Each row is followed by its group and then its class within the group.
[  6.8 -23.5 -18.7   1.6  -3.4   1.9 -15.7  -2.9   2.0  -1.8   3.5   2.9
  -4.3  -9.1 -11.5   9.8   1.7   6.0   0.0  -5.3 -14.4   6.2  -2.2  22.2
  17.8  20.2   9.7  14.6   1.9 -28.0  10.1 -21.5  -2.7  22.1  -3.4   4.8
 -19.1  14.8  37.2   1.2   4.3   1.9 -13.6   3.6  10.7   9.6  -2.1   7.6
 -10.9  -6.9  -6.4  -1.3  -2.8   1.1  15.9  18.9   4.5  23.2  -2.4  10.9
  -9.5 -14.6  12.4  -4.6   9.0   6.0  -9.6 -13.3   3.2   1.6  -5.9] -> bd > P
[ -2.0 -34.3 -18.7   6.9   2.8  -0.8 -11.7  -1.6  -8.3 -22.7   4.5  -3.1
   7.2  -3.8   5.9   6.5  -6.7   7.4  -1.7  12.5 -10.8   7.5  -1.0  13.7
  -2.8   3.4   7.4  21.0   5.0 -16.0  -5.3  -7.4  10.8  15.2  17.3  -0.3
 -10.7  37.8  13.9  -6.3   2.6   1.3   9.7   0.8  -7.8  -4.2  -8.0   3.1
 -12.8   8.1  -8.3  -2.5   1.6  -6.1   1.2   8.7   0.9   9.9  -6.8  -2.1
  -5.1 -12.8  11.2   7.2   4.9  -4.6 -15.5  -7.4  -1.7  -1.6 -11.0] -> Rm > U
[ 24.0 -30.3 -48.2  -3.5   3.9   0.8 -19.0 -33.9  -3.9 -11.9   8.9  -7.9
  -7.3  11.3   0.8  26.2   8.7  -8.4 -15.1  19.9   6.2   6.6   9.0   9.1
  28.2   8.5  -4.3  51.0  -1.5  -0.6   9.8 -68.3   8.6  17.4 -14.9   6.2
  14.9 -17.8  44.8   5.6   5.8   3.9  -7.0  11.9 -16.9  -7.3  -5.8  -8.7
  -0.8  -9.2 -28.4  -8.0  11.9  18.2   0.1  15.7   3.3  -2.5  13.0  12.8
 -31.5  -4.4  -5.3  -7.5  16.7   4.7  11.9 -29.0 -15.1  -5.6 -15.1] -> Rm > U
[ -5.2  -4.6  -7.0   4.7  -1.7   0.4 -29.7   0.2   2.6  -6.7 -10.4 -21.3
  -5.9  -3.7   1.6   9.1   1.6  15.3   1.7   6.3 -12.7  18.0   5.1  -3.9
   6.3   2.8  -5.0   0.1   0.8 -18.9   1.6 -28.7   1.4  17.2   8.9   6.9
   2.1  26.8  51.4   7.1  -4.8  12.5  15.7  10.6   9.3  -2.8  -8.1  -1.3
  -8.7  -3.4  -0.1   2.0   0.7  -7.7  -5.0   1.5   4.9 -13.3  -4.8   2.5
  17.7 -13.4  -1.6  -0.2   4.3   8.0   6.6  -1.5   3.4   0.9  -2.2] -> Rm > B
[ -0.9 -15.7 -25.2   7.4  -1.1   8.3 -28.8   1.8  -2.8 -15.2 -11.3 -17.1
  -6.6  -3.3  -3.2  11.2   0.8   6.7  -4.7  19.3 -14.3  15.5   3.2  -3.2
  -4.7   0.8 -10.2   1.1   1.0 -21.7   3.1 -23.5   9.2  14.1  -0.6   5.7
   6.8  31.5  48.8   1.1   1.7   6.8  10.9   0.7   2.2  -3.3 -14.9  -2.9
  -8.5   4.8  -5.2  -4.7   0.8  -3.2  -7.1  12.7   3.5 -12.2  -3.2   1.9
  -1.4  -4.9   0.6   5.3  16.6   1.3  -3.3   0.6   1.0  -8.1 -11.5] -> Rm > B
[ -7.3   0.0 -13.6   0.0   0.7   4.6  -9.8 -14.5   1.5   1.4 -17.6 -10.7
 -24.9  -7.6   3.1  15.1  -7.2  -0.6   6.9   5.2  -7.0   7.8   7.0  21.3
  17.1  18.0  12.0  11.3   6.6 -27.2  12.4 -47.3 -12.5   9.1  -2.4  -1.3
 -15.2   9.4   2.8   6.0 -10.4  -3.4  -4.6   7.6  29.2  -6.2  -1.5  13.5
  -5.6  -0.1   2.5  -1.6  -7.5   7.4  19.5  20.3   4.3  11.2  -2.8   9.0
  -4.1 -11.6  -3.3   2.2   1.1   4.1   3.8  -9.0  -6.8   3.0   6.2] -> bd > G
[ -1.7  16.2   6.0   6.2   1.6  -5.7 -31.7  -1.6   3.0  -8.4  -3.1 -20.1
 -16.7   1.1  -1.4  13.0   8.7  -4.1  -2.4   0.7 -15.0  36.4   8.7  -8.5
 -12.5  -8.1 -14.0  -1.4  -6.0  -8.1 -17.9  10.0   4.7  14.0  21.1   6.8
  -4.8  40.0  27.1  18.5  -0.4   6.9  27.6   9.8   1.7  -8.0  -8.8 -19.9
   4.4  -1.5 -12.8   7.4   6.2 -11.4  -7.8 -12.5  -3.3 -20.7  -5.5   7.4
  40.2   8.5 -11.7   6.7  -2.3   3.3  25.8   3.7   6.2   0.2   0.7] -> Rm > U
[ -2.0  25.4 -11.8  -7.4   2.6  13.3  -9.4 -29.8   4.4   5.7 -21.3  -5.0
 -34.5   2.4   5.6  11.2  -2.5  -9.9   6.4  21.3  10.9  -1.9  12.5  11.7
  11.6   1.2  11.6  22.0   1.9  -5.9  -1.4 -39.1  -3.4 -11.7 -20.8  -1.2
   1.9 -15.8 -31.1  18.9  -1.8   1.8   6.0   1.8   8.1  -7.0  -5.9   6.1
  -4.4  -1.6  -6.9  -4.3  -5.2  14.9  14.5  10.4  -1.9   2.6  -2.5   4.7
 -14.2 -10.5 -25.2  14.9  -3.3 -15.1  17.8  -1.3 -18.8   6.0  13.1] -> bd > G
[  0.4  16.5   8.9  -1.7   0.3   0.3  -4.6  -5.6   9.8  11.1 -12.7  -8.5
 -19.3   1.4  -2.5   7.0   2.4  -4.7   7.2  -6.9   3.5  11.6  10.3   6.1
   6.9   9.5   0.4   1.4   0.6  -7.2   2.6 -15.3 -13.5  -2.9  -0.3   4.0
  -1.3  -9.3  -1.6   7.7  -7.0  -2.9   0.1   2.5  12.6  -2.0   2.2   5.4
   1.4  -6.7   0.9   0.2  -4.7   0.4   2.6   7.7  -1.9  -6.4   2.2   9.7
  10.5  -2.2 -12.3  -2.8  -1.6   5.5  15.5  -1.6  -4.2  -1.4   8.5] -> bd > P
[ 19.3 -13.6 -42.6   1.4  -3.3  12.5   4.7 -18.5  -4.8 -13.8  -1.1   3.6
   4.8  -6.5 -16.7  20.8   0.8   7.6  -8.3   8.2  11.7 -26.1  -8.6  23.3
   6.4  -4.3  -1.2   3.6   6.8   2.2   6.3 -30.4  -4.9   1.9 -22.1  11.0
  -6.7   0.5  41.3   1.0   6.6  -7.8 -44.2   2.1  17.0  -3.1  -4.8   3.7
 -11.0   4.3 -13.2  -9.3   5.4   9.2   9.6  26.9   2.4   1.9  14.5   3.8
 -40.9  -9.4  10.2  -0.9  23.0   6.9  -4.1 -20.2  -5.7   6.9 -21.9] -> Cm > E
[ -7.2   5.2   7.9  -4.6   7.3  -7.1  -3.8  -4.9  -2.0  -2.2 -10.6   4.3
 -30.4 -10.2  -2.5   2.7 -11.8   1.5   5.2  13.1  -0.9   5.4   4.0  10.2
 -15.2   5.4  20.8  18.8   0.8 -17.2 -14.1  16.8   5.3  -4.3   8.6  -5.4
 -27.2  29.4 -51.8   2.2  -5.9   0.2  15.7  -5.3   8.9  -3.2   3.8   7.5
  -0.9  -0.9   6.7   3.1 -20.4  -1.3  24.7  -0.8   2.5  14.5  -8.5   0.8
   3.7 -15.7  -9.1  16.8 -12.2 -26.1   0.8   4.5  -1.2   3.8   8.6] -> bd > P
[  2.3   6.2   8.5   6.1   5.0  -5.4   5.3   5.8   9.7   2.7  -7.1  -1.6
 -15.3  -4.0 -13.8   8.4   0.9  -1.7   4.6  -5.6   0.5  -0.4  -3.1  11.5
 -11.0   8.2   1.8  -7.8  -6.4  -4.6   0.1   1.4  -4.4   5.5   7.7   0.5
  -9.8  18.7  -1.9   6.9  -2.7   1.1  -2.4   6.0  16.3  -0.2   1.5   6.1
  -2.1   2.3   1.2  -3.4 -11.5  -7.9  10.8   1.9   1.9  -1.3  -2.9  14.1
  14.3  -8.5  -8.2   1.4  -0.2   2.9   8.1   0.5   2.8   0.8   5.2] -> bd > P
[ -1.9 -18.5 -17.3   4.1   1.5  -0.9 -36.3   0.5  -2.6 -11.7  -4.7 -23.8
  -5.8  -4.3   1.2   6.3  -0.8   5.1  -1.2  10.3 -19.9  26.6   7.1   6.0
  -0.7  -0.3  -9.7  -0.7  -2.0 -19.4  -4.2 -14.0   7.1  18.8  14.2   4.8
   3.9  33.4  51.0   2.6   0.5   6.4  15.0   2.0   3.3  -1.8  -9.6  -1.4
  -8.4   1.1  -3.8  -1.4   7.5 -14.0   0.0   7.9  -2.5  -9.8  -4.2   7.4
  14.6  -0.7  -8.2   1.6   8.8   6.6   2.3  -0.7   3.6  -3.1 -10.9] -> Rm > B
[  6.8 -44.4 -36.7  -1.1  -0.8   1.4  34.1  -3.2  -5.5  -9.0  -1.5   8.9
  18.0 -16.8 -17.4   0.9  -4.4  20.2  -5.8 -28.0  -6.6 -40.2 -14.2  37.7
  27.0  27.1  23.1  31.3  -1.2 -26.7  20.7 -37.2 -13.4  17.7   5.4  13.6
 -33.8   9.3  23.0 -20.4   1.2  -9.8 -48.9   4.3  31.4   3.0   0.2  11.0
 -20.5  -4.7  -8.5  -1.2  -2.4  11.7  32.6  39.4   7.6  45.6   5.6   9.5
 -39.1 -17.4  34.2 -12.2  14.8   6.2 -21.7 -36.9 -12.1   3.2 -13.7] -> bd > P
[ -3.0  16.2  -7.9   3.5  -4.8  14.7  -6.8  -9.1   1.9 -10.5  -0.9  -4.4
  -5.8   0.5  -1.1   4.7  -4.4  -6.0   1.0  10.3   3.9  -4.3  -0.9   4.1
  -1.6 -14.7  -6.5 -16.2  -0.8  14.3 -15.6   1.0  -0.3 -14.2 -16.1   6.5
   3.9  -1.6  -0.1  -2.9   2.2  -5.6  -9.4  -1.1  13.0  -4.8  -5.1   1.8
  -3.7   6.4 -10.7  -1.1   5.2   1.5   1.6   3.7  -0.6 -11.0   6.4  -2.0
  -1.1   2.8 -13.6   6.7   2.0   5.6   9.7   0.5  -0.1   8.8  -2.5] -> Cm > E
[  8.2 -30.4 -26.4   0.9   3.6   6.9  19.0  -2.5  -8.8 -15.1   3.5   2.0
  20.8 -13.9  -2.9  11.2  -4.9   5.3  -3.0  17.7  12.6 -23.8 -19.8  13.3
  -9.4  -5.9  10.6   2.1  -0.9  15.8 -10.5  12.3   8.4  -6.5   0.4  -7.1
 -10.4  27.4 -12.7 -11.9   0.5  -8.5 -12.4 -12.4  13.0   0.7   0.7   5.0
 -26.0  16.9  -2.5  -5.8 -18.6  -8.9  19.8   8.7   1.9   1.6  -5.4  -4.1
 -31.2 -15.5   9.8  14.5  10.4  -1.9 -17.4  -7.4   0.1   4.3 -12.6] -> Cm > E
[  0.9 -16.4  -3.2   7.7   2.0  -4.1 -14.3   6.4  -0.5  -5.8  -7.3 -21.1
   4.3 -17.3  -6.1   8.8   1.6   5.6   4.3   5.8 -16.3  11.7  -4.1   4.8
   2.1   4.6   0.3  -4.5   4.5 -16.9   1.8  -7.3   2.5  20.8  23.3  -0.2
  -6.1  43.2  46.3   1.5   0.9   1.7   2.7   0.2  17.4  -2.5  -5.1   5.9
 -12.0   0.6   4.7  -5.9  -7.4 -21.6   2.4   1.2   1.8  -5.6  -8.5   4.0
   9.9  -7.3   7.7   4.9   9.2  18.9  -9.2   1.4   5.6  -1.6   3.1] -> Rm > B
[ -0.1   4.5 -16.9   4.9  -3.5   3.1 -29.3   2.2  -0.1  -8.8   3.6 -27.4
 -12.5   1.5  -2.6  17.5   6.0  -0.1  -4.2  12.4 -14.4  16.3   7.5   2.9
   0.3  15.1  -9.8  -3.1   0.2 -15.0   0.3 -22.6   4.0  14.2   5.0  12.2
   2.0  24.1  49.5   6.9   3.0   4.9   2.2  10.8  -2.0  -8.5 -12.3  -1.9
  -3.3  -5.9  -5.3  -2.5  10.3   2.0  -2.9  17.2   1.6 -14.8  -1.9   6.6
  10.0   1.5   4.4   0.2   9.4  14.3   8.6  -9.9  -0.3   2.8  -8.2] -> Rm > U
[-15.0  26.1  17.8   7.3   4.6  -6.8 -13.1  -3.9  16.6  10.5 -31.2 -21.0
 -36.9  -2.7  -3.6   9.1   2.2   4.8   3.9  -6.9 -14.1  19.0   5.1   8.6
   5.0  10.4  -3.1 -14.2   3.4 -22.0   0.5 -25.0 -10.6   6.9   9.7   8.7
  -9.9  17.6  19.5  14.0  -6.9   1.7   5.0  10.6  40.9  -8.3  -3.4  -1.6
  -0.7  -7.9   8.9   3.7  -5.5   0.1   6.9   7.0   0.9 -18.1  -7.7  13.5
  43.4  -3.4  -6.5   3.8  -1.1  13.7  21.8  -6.2   8.9   6.3  18.1] -> bd > G
